Below are the code and all the weights of a small trained network. Each question names an input and a class and asks about switching units off, where a switched-off unit gives its printed mean instead of its output.

import numpy as np


def w(rows, s, z=0):
    codes = np.array(rows[::2]) - 128.0
    scale = np.full(codes.shape[1], s)
    scale[-1] = z or s
    return codes * scale


def f(y):
    return y / 2 * (1 + np.tanh(0.7978845608 * (y + 0.044715 * y**3)))


def log_softmax(a):
    a = a - a.max(-1, keepdims=True)
    return a - np.log(np.exp(a).sum(-1, keepdims=True))


def net(x, mask):
    res = np.array(x, float).reshape(1, 7) / 4 @ E
    y = f(res @ A[0][:, :-1].T + A[0][:, -1])
    res = res + np.where(mask, y, B[0][:, -1]) @ B[0][:, :-1]
    return log_softmax(res[-1] @ U[:, :-1].T + U[:, -1])


A, B = {}, {}
E = w([
[79,166,137,157,38,216],'x0',
[34,234,216,184,206,41],'x1',
[94,139,226,170,82,139],'x2',
[229,80,148,209,203,149],'x3',
[100,30,146,28,254,160],'x4',
[122,54,200,76,42,58],'x5',
[147,139,94,94,93,129],'x6',
],0.0083)
A[0] = w([
[93,127,98,124,137,183,218],'n0',
[123,83,97,156,139,189,179],'n1',
[95,110,115,127,107,147,89],'n2',
[143,134,70,169,94,119,188],'n3',
[126,122,127,201,248,84,223],'n4',
[117,124,148,100,156,91,116],'n5',
[99,236,109,157,119,134,190],'n6',
[140,102,74,143,114,135,254],'n7',
[128,124,163,198,102,131,154],'n8',
[75,184,68,138,118,134,211],'n9',
[130,135,198,72,156,129,146],'n10',
[130,123,159,106,101,116,52],'n11',
[132,175,215,210,92,179,172],'n12',
[127,218,110,167,119,131,141],'n13',
[169,140,164,89,91,142,70],'n14',
[162,94,65,82,138,114,152],'n15',
[154,151,154,146,202,121,126],'n16',
[85,115,166,66,59,114,112],'n17',
[147,194,143,121,122,101,119],'n18',
[97,182,70,159,112,92,186],'n19',
],0.013,0.0044)
B[0] = w([
[140,128,118,59,157,144,180],'n0',
[191,126,154,117,133,118,186],'n1',
[122,122,101,121,176,154,143],'n2',
[141,156,111,114,115,134,187],'n3',
[222,78,27,40,217,83,246],'n4',
[160,81,93,163,165,90,158],'n5',
[232,250,212,119,41,250,228],'n6',
[234,200,147,34,90,169,190],'n7',
[66,187,161,121,88,194,180],'n8',
[216,139,119,59,129,181,206],'n9',
[95,79,144,189,168,73,170],'n10',
[94,47,130,158,113,127,140],'n11',
[96,205,243,179,30,209,230],'n12',
[132,142,136,94,129,159,204],'n13',
[124,101,111,136,104,130,150],'n14',
[202,134,169,128,165,176,198],'n15',
[128,67,56,17,254,41,185],'n16',
[54,91,28,143,196,11,202],'n17',
[115,120,154,180,124,172,160],'n18',
[130,151,161,96,108,174,197],'n19',
],0.0076,0.014)
U = w([
[172,196,181,100,88,255,212],'0',
[4,139,193,192,73,99,4],'1',
[104,59,36,76,183,7,202],'2',
],0.0077,0.0033)

Each question gives the input, the list of numbers given to net, and the class t.
The units are the neurons (one row each of A and B). Each row of codes is followed by its name. A weight is (code - 128) times the scale printed after its matrix; where a second scale follows, it is the last column's (A, B and U).
mask holds one flag per neuron, in row order. A switched-off neuron (its flag False) gives its mean, the last column of its row in B, instead of its output. The means were averaged over made-up inputs and are rounded, as every weight is.
A unit's drop is (log p(t) with every unit on - log p(t) with that unit switched off) / (log p(t) with every unit on - log p(t) with every unit switched off).
The circuit of an input: a set's keep is (log p(t) with only the set's units on - log p(t) with every unit switched off) / (log p(t) with every unit on - log p(t) with every unit switched off). Starting from the 12 units with the biggest drops (on a tie, the unit counted first), units are removed one at a time, each time the one whose removal leaves the highest keep (on an exact tie, the one counted first), for as long as the keep stays at least 0.8.
circuit, biggest first: the units of the circuit, biggest drop first
top k neurons: the k neurons with the biggest drops, biggest first
drop when u is switched off: that unit's drop, to one decimal
input [-6,0,8,3,-1,4,6], class 1: top neuron -> (n4)
input [3,-7,-6,-7,-4,3,1], class 2: top 3 neurons -> (n17 n6 n12)
input [6,0,4,-5,-3,5,-6], class 1: circuit, biggest first -> (n17 n4)
input [1,-5,-4,-1,-6,8,0], class 2: top 2 neurons -> (n17 n6)
input [7,-1,-1,-7,-2,5,6], class 2: top 2 neurons -> (n17 n12)
input [7,8,4,-7,7,1,8], class 1: top 2 neurons -> (n17 n10)
input [0,-3,5,-4,1,7,-8], class 2: top 3 neurons -> (n17 n6 n12)
input [-1,-7,5,-3,0,1,-7], class 2: top 3 neurons -> (n6 n12 n17)
input [2,1,-4,2,7,-5,1], class 2: drop when n1 is switched off -> 0.0
input [-4,-2,1,-8,-6,3,-5], class 1: drop when n4 is switched off -> 0.5
input [2,4,-2,2,-6,8,3], class 1: drop when n15 is switched off -> 0.1
